Each row has a name. Each piece below is followed by the name of the row it came from, unless a question asks for something else. Each question is about the rows just above it.

J496: [ 6.16 -5.44  0.74  1.80  2.20  0.04 -0.45  7.08  0.76 -1.10  3.75  4.12
  0.51  0.40 -0.84 -5.09  1.40  0.09  0.76  2.97  2.45  1.18 -0.98 -2.05
  0.27]
J347: [ 5.49 -7.22 -0.93  0.88  2.63 -0.38  0.25  1.24 -1.13 -1.30  2.01 -4.98
 -8.09  0.16  1.43 -5.09 -4.13 -2.58 -1.13 -0.94 -1.29 -0.77  1.47 -1.10
  1.39]
J315: [ 1.17 -3.05  0.00  0.39 -2.69 -0.14  0.31  0.67 -0.49 -1.87  1.89 -3.07
  0.16 -8.09 -0.55 -5.09 -0.33 -1.86 -0.49 -5.09  1.02 -3.71 -4.20 -2.41
 -0.03]
The value that J347 holds more than once:  [-1.13]
find: [ 0.16 -8.09]  J315

J677: [ 0.10  2.02 -1.32  0.04  0.13 -1.98  2.21]
J758: [ 1.45 -1.63  5.16 -2.90 -4.04 -4.50 -0.62]
J182: [-1.59  1.49  3.81 -2.83 -1.98  0.13 -4.15]
J68: [-6.01 -1.46 -2.50 -0.57 -2.17  3.49  2.21]
J279: [-6.01 -1.46 -2.50 -0.57  2.38  3.49  2.21]
[-6.01 -1.46 -2.50 -0.57 -2.17  3.49  2.21] is in which row?  J68
Where do [-1.98  0.13] appear?  J182

J858: [-0.34  2.54  0.97  1.01 -1.43  0.06 -2.58  0.10 -0.97  0.74  0.96  1.05
 -0.29 -0.65 -0.74  1.65 -0.74  0.69 -1.29 -1.50  0.22 -1.95 -0.98 -0.87
 -0.15  0.60  0.43  0.44  1.16 -1.20 -1.76  0.24 -3.48  0.64  0.99 -1.76
  3.08  0.78 -0.78  1.00 -0.85 -1.15  0.72 -0.21 -1.36  1.65 -0.31 -0.75
 -2.21 -1.40  0.36 -2.39  1.46  0.76  1.55  0.74 -0.58 -0.22  0.53]
J652: [ 1.74  3.57 -4.09 -0.66  0.04 -0.55  0.24  1.37 -1.20  0.36  3.70 -0.22
  0.97  0.48 -1.87 -2.88  0.39 -2.38  0.06 -4.41 -1.07 -1.44 -7.22 -2.38
  1.04 -0.44 -0.48 -0.92 -3.82 -2.33 -1.80 -2.08 -2.49  1.29  2.43  0.60
  0.96  1.51 -1.27  0.69  0.61  0.56  0.53  2.94 -1.05 -0.78 -5.07 -0.04
  0.67 -0.80  0.39 -2.47  0.20 -1.85 -0.24 -0.42  0.75 -0.60  2.42]
J405: [-0.09 -2.53 -0.44 -1.29  1.06  0.89  1.65 -0.37  0.74 -0.18 -1.42 -0.48
  0.31 -0.18  0.56 -1.59  0.48  0.04  0.74  2.06 -0.47  1.90  0.82  0.82
  0.01 -0.39 -0.03 -0.82 -0.05  0.90  1.24  0.09  2.95 -0.52 -0.69  1.35
 -2.68 -0.54  1.21 -0.56  0.23  0.58 -0.42 -0.53  1.70 -0.96  1.42  0.21
  1.13  0.53  0.03  2.46 -1.01 -0.75 -1.08 -0.81  0.38  0.60 -0.65]
J620: [ 0.74 -1.18 -0.29 -0.38  0.25  0.47  0.80  0.01  0.18  0.67  0.08 -0.61
  0.58 -0.42  0.83 -0.83  0.23  0.85  0.27  1.15  0.27  0.53  0.08  0.68
 -0.31  0.65 -0.03 -0.50 -0.06  0.11  0.51  0.08  1.16  0.12 -0.44  0.29
 -0.42  0.40  0.38  0.42  0.16  0.83  0.11  0.07  0.82  0.13  1.47  0.99
  0.38  0.47 -0.02  0.73 -0.53  0.04 -0.62 -1.05 -0.73  0.45 -0.64]
J478: [-0.68  1.95 -0.19  0.22 -0.44 -0.30 -1.17  0.10 -0.45 -0.53  0.39  0.84
 -0.50  0.30 -1.33  0.52 -0.26 -1.14 -0.47 -1.87 -0.56 -0.86 -1.33 -1.20
  0.48 -0.77  0.12  0.29 -0.23 -0.64 -1.05 -0.32 -1.92  0.12  1.00 -0.36
  0.80 -0.14 -0.51 -0.21 -0.29 -1.07  0.08  0.17 -1.03 -0.05 -2.18 -1.33
 -0.71 -0.97  0.22 -1.22  0.79 -0.34  0.85  1.10  0.91 -0.52  1.09]
J25: [ 0.73 -0.18  0.48  1.04 -0.10 -1.13  0.54  0.28  0.21  0.03  0.65 -0.79
  0.06  0.54  1.06  0.99  0.09  0.57  0.32  0.10  1.11 -0.45  1.44  0.67
 -0.40  0.79 -0.34  0.75 -0.30  0.39  0.64  0.14  0.19  0.03 -0.81 -0.40
  0.76  0.12 -0.70  0.17  0.50  0.88 -0.08  0.54 -0.58  0.24  0.40  1.40
  0.58  1.21 -0.55 -0.57 -0.30  1.03 -0.29 -0.23 -0.93 -0.27 -0.59]
J460: [-0.46  2.19  2.04  1.67 -1.71 -0.23 -2.83 -0.07 -0.83  0.82  0.64  0.98
 -0.48 -0.65 -0.12  2.81 -0.92  1.44 -1.39 -0.87  0.83 -2.10  0.69 -0.30
 -0.52  1.05  0.50  0.93  1.96 -0.81 -1.49  0.70 -3.50  0.49  0.40 -2.29
  3.67  0.69 -0.90  1.07 -0.91 -1.11  0.71 -0.65 -1.55  2.14  0.69 -0.36
 -2.47 -1.04  0.15 -2.48  1.56  1.61  1.74  0.84 -1.12 -0.25 -0.04]
J284: [-1.18 -0.31 -0.38  0.25  0.52 -0.37  1.01  0.03  0.42 -0.53 -0.34 -0.40
 -0.02  0.52  0.23 -0.28  0.29 -0.48  0.54  0.32  0.01  0.63  0.66  0.28
  0.09 -0.32 -0.25  0.08 -0.54  0.56  0.75 -0.08  1.21 -0.31 -0.44  0.63
 -1.11 -0.43  0.10 -0.54  0.42  0.40 -0.38  0.17  0.24 -0.74 -0.27  0.25
  0.96  0.70 -0.25  0.73 -0.51 -0.18 -0.55 -0.05  0.33 -0.11 -0.14]
J813: [-0.93 -1.54  0.00 -0.84  0.89  0.26  1.02 -0.43  0.73 -1.13 -1.73  0.06
 -0.42  0.46 -0.21 -0.55  0.30 -0.98  0.58  0.98 -0.70  1.49  1.24  0.22
  0.35 -1.22 -0.06 -0.14 -0.01  1.04  0.94  0.10  2.05 -0.80 -0.46  1.17
 -2.50 -1.17  0.81 -1.24  0.17 -0.29 -0.66 -0.64  0.82 -1.29 -0.17 -0.84
  0.94  0.27 -0.05  1.90 -0.56 -0.77 -0.49  0.42  1.29  0.06 -0.08]
Which row holds [-1.18 -0.29 -0.38  0.25]?  J620
Where do [-1.18 -0.31 -0.38  0.25  0.52 -0.37  1.01  0.03  0.42 -0.53 -0.34 -0.40
 -0.02  0.52  0.23 -0.28  0.29 -0.48  0.54  0.32  0.01  0.63  0.66  0.28
  0.09 -0.32 -0.25  0.08 -0.54  0.56  0.75 -0.08  1.21 -0.31 -0.44  0.63
 -1.11 -0.43  0.10 -0.54  0.42  0.40 -0.38  0.17  0.24 -0.74 -0.27  0.25
  0.96  0.70 -0.25  0.73 -0.51 -0.18 -0.55 -0.05  0.33 -0.11 -0.14] appear?  J284

J641: [ 4.88 -6.25 -5.96 -2.27  2.02 -1.30  1.90  3.10  2.02  3.97 -4.77 -0.91
 -2.65]
J363: [ 2.71  2.61 -2.24  0.14  2.36  2.04  2.21 -3.71 -2.44 -0.56  2.79 -2.43
  7.24]
J675: [-6.25 -5.96 -2.27  3.10  1.90  4.88  2.02  4.88  4.88  4.75 -5.54 -1.39
 -2.77]
J194: [-5.84 -5.58 -2.17  2.95  1.82  1.92  1.82  4.53 -1.32  4.48 -5.17 -1.40
 -2.46]
J714: [ 4.75 -5.56 -1.39 -2.77  2.22  2.31 -1.88  5.09 -1.78  5.25 -5.90 -1.88
 -2.41]
The value that J714 holds more than once:  [-1.88]
The value that J675 holds more than once:  [4.88]
The row with [ 4.75 -5.54 -1.39 -2.77] is  J675
Repeated in J194:  [1.82]
find: [-6.25 -5.96 -2.27  3.10  1.90  4.88  2.02  4.88  4.88]  J675

J881: [ 0.86 -1.73  1.35  6.81  3.83  6.77 -6.89 -1.34 -3.43 -3.73  6.77 -3.03
  4.16  6.77  6.77]
J623: [ 3.93  0.92  1.24 -5.49  3.67 -1.49  1.79 -3.89 -2.98  1.69 -7.61  7.47
 -3.89  2.84  1.01]
J686: [ 3.18 -0.24 -0.70 -6.91  3.46 -3.00  3.33 -3.35 -4.09  1.85 -5.95 -0.24
 -0.24  4.61  1.62]
J172: [ 0.86 -1.73  1.35  6.81  3.83  6.77 -6.89 -3.44 -0.52 -3.52 -6.36 -0.97
  2.90  0.61  0.02]
find: [-0.70 -6.91  3.46 -3.00  3.33]  J686
The value that J686 holds more than once:  [-0.24]
Which value appears more than once in J881?  [6.77]
The value that J623 holds more than once:  [-3.89]

J230: [-0.18 -1.16  0.96 -0.01 -0.43  0.42  0.73  1.08 -0.39  0.98  0.29 -1.62
 -0.53 -0.97  0.94 -0.74  0.03 -0.82  0.60 -1.51 -0.41  1.51 -0.15 -0.45
 -0.35  0.11  0.07  0.40 -0.21 -0.61  0.97  1.04 -1.19  1.15 -0.05 -0.58
  0.26 -0.43 -1.06  0.87 -0.15 -1.29  0.04  0.80 -0.41  0.86  1.34 -0.27
  0.72  1.63 -0.68 -0.89 -0.27  1.13  0.26 -0.14 -0.06  0.42  0.94 -0.62
 -2.17 -0.69  0.25]
J207: [ 1.14  0.58 -1.16  0.31  0.26 -0.48 -0.68  1.02  0.78 -1.96  0.00 -0.90
  1.07  0.92 -1.41  1.82 -1.28  0.31 -1.36  0.36  0.52 -1.71  2.25  2.75
  0.53 -1.02  0.83 -1.08  0.29 -3.03 -1.33 -1.40 -0.07  0.19 -2.23 -0.17
 -0.23  2.02  0.36 -0.26  0.52 -0.48 -2.35  0.35  1.53 -1.29  0.44 -1.76
 -1.91  0.88 -1.29  1.00  1.13  0.90  1.35  0.57  0.65 -1.04  0.48 -0.32
  0.65 -0.83  1.76]
J298: [ 1.90 -1.99  0.74  0.86 -1.19 -0.46  0.64 -2.15 -0.99 -1.38 -0.07 -6.19
  0.79  0.70 -0.40 -2.15 -1.21 -1.10 -0.89 -2.67  0.54 -0.16  3.91  3.68
  0.20 -1.41  1.09 -1.08  0.36 -8.05 -0.07 -0.10 -2.15  3.61 -2.99 -1.03
 -0.45  3.15 -1.91  1.18  0.05 -2.28 -3.19  2.58  1.64 -0.43  4.61 -3.80
 -0.69  5.09 -3.79 -0.24  2.01  3.84  2.81  1.35  0.71 -0.83  3.39 -2.21
 -3.79 -2.22  2.58]
J503: [ 0.16  0.46 -0.05  0.12 -0.27  0.07  0.23  0.45  0.11  0.33  0.06 -0.67
 -0.27 -0.08  0.34 -0.22 -0.01  0.08  0.11 -0.44  0.07 -0.17  0.07  0.46
  0.16 -0.16  0.08  0.24 -0.30 -0.34  0.06  0.33 -0.26  0.15  0.05 -0.29
  0.46  0.06 -0.37  0.02 -0.15 -0.03 -0.25  0.17  0.10  0.19  0.42 -0.49
 -0.06  0.49 -0.24 -0.30  0.18  0.29  0.46  0.15  0.15 -0.19  0.46 -0.52
 -0.32 -0.34  0.68]
J902: [ 0.16 -0.22 -0.05  0.12 -0.27  0.07  0.23  0.45  0.11  0.33  0.06 -0.67
 -0.27 -0.08  0.34 -0.22 -0.01  0.08  0.11 -0.44  0.07 -0.17  0.07  0.46
  0.16 -0.16  0.08  0.24 -0.30 -0.34  0.06  0.33 -0.26  0.15  0.05 -0.29
  0.02  0.06 -0.37  0.02 -0.15 -0.03 -0.25  0.17  0.10  0.19  0.42 -0.49
 -0.06  0.49 -0.24 -0.30  0.18  0.13  0.46  0.03 -0.25  0.33  0.24 -0.27
 -0.45 -0.06  0.23]
J399: [-0.12 -0.39 -0.04 -0.17  0.15 -0.13  0.58  0.36 -0.32  0.21  0.11 -0.42
  0.09 -0.39  0.37 -0.41 -0.05 -0.41 -0.09 -0.39 -0.16  0.29  0.29  0.00
 -0.06  0.25  0.07  0.15 -0.04 -0.21  0.42  0.12 -0.41 -0.12 -0.01  0.10
  0.04  0.09 -0.26  0.34  0.01 -0.29  0.05 -0.17  0.29  0.27  0.10 -0.12
  0.48  0.34 -0.03 -0.17 -0.26  0.03  0.41 -0.22 -0.13  0.14  0.25 -0.08
 -0.44  0.38  0.28]
J523: [ 0.23  0.79 -0.86 -0.14  0.39 -0.39 -0.62 -0.15  0.18 -1.08 -0.04  0.30
  0.79  0.75 -0.97  1.01 -0.41  0.41 -0.72  0.85  0.22 -1.43  0.50  1.21
  0.31 -0.56  0.14 -0.43 -0.07 -0.38 -1.05 -0.76  0.43 -0.31 -0.93  0.33
 -0.03  0.39  0.50 -0.58  0.20 -0.03 -0.88 -0.23  0.40 -0.74 -0.26 -0.32
 -0.69 -0.37  0.30  0.74  0.47 -0.39  0.63  0.01  0.03 -0.68 -0.23  0.11
  0.36  0.14  0.44]
find: [ 0.16  0.46 -0.05  0.12 -0.27  0.07  0.23  0.45  0.11  0.33  0.06 -0.67
 -0.27 -0.08  0.34 -0.22 -0.01  0.08  0.11 -0.44  0.07 -0.17  0.07  0.46
  0.16 -0.16  0.08  0.24 -0.30 -0.34  0.06  0.33 -0.26  0.15  0.05 -0.29
  0.46  0.06 -0.37  0.02 -0.15 -0.03 -0.25  0.17  0.10  0.19  0.42 -0.49
 -0.06  0.49 -0.24 -0.30  0.18  0.29  0.46  0.15  0.15 -0.19  0.46 -0.52
 -0.32 -0.34  0.68]  J503
Where do [ 0.16 -0.22 -0.05  0.12 -0.27  0.07  0.23  0.45  0.11  0.33  0.06 -0.67
 -0.27 -0.08  0.34 -0.22 -0.01  0.08  0.11 -0.44  0.07 -0.17  0.07  0.46
  0.16 -0.16  0.08  0.24 -0.30 -0.34  0.06  0.33 -0.26  0.15  0.05 -0.29
  0.02  0.06 -0.37  0.02 -0.15 -0.03 -0.25  0.17  0.10  0.19  0.42 -0.49
 -0.06  0.49 -0.24 -0.30  0.18  0.13  0.46  0.03 -0.25  0.33  0.24 -0.27
 -0.45 -0.06  0.23] appear?  J902

J701: [ 0.52  0.25 -5.63 -1.46]
J661: [ 0.40  0.40 -5.84 -1.69]
J520: [ 0.40  1.33 -5.84 -1.89]
J664: [-5.63  1.85 -5.63 -5.63]
J187: [ 0.40  1.33 -5.84  1.33]
The value that J187 holds more than once:  [1.33]
The value that J664 holds more than once:  [-5.63]
Repeated in J661:  [0.40]
find: [ 0.40  0.40 -5.84 -1.69]  J661

J178: [ 5.38 -2.67 -1.53  4.35]
J954: [ 6.68  4.73 -5.25  1.10]
J598: [-5.18 -3.15  5.54 -0.30]
J156: [-3.64 -6.74  6.11 -0.93]
J867: [-7.17 -4.20  5.59  0.00]
J314: [-5.13 -6.74 -0.93 -0.93]
J317: [-0.93 -6.74  6.11 -0.93]
Which value appears more than once in J314?  [-0.93]
The value that J317 holds more than once:  [-0.93]
Which row holds [-0.93 -6.74  6.11 -0.93]?  J317

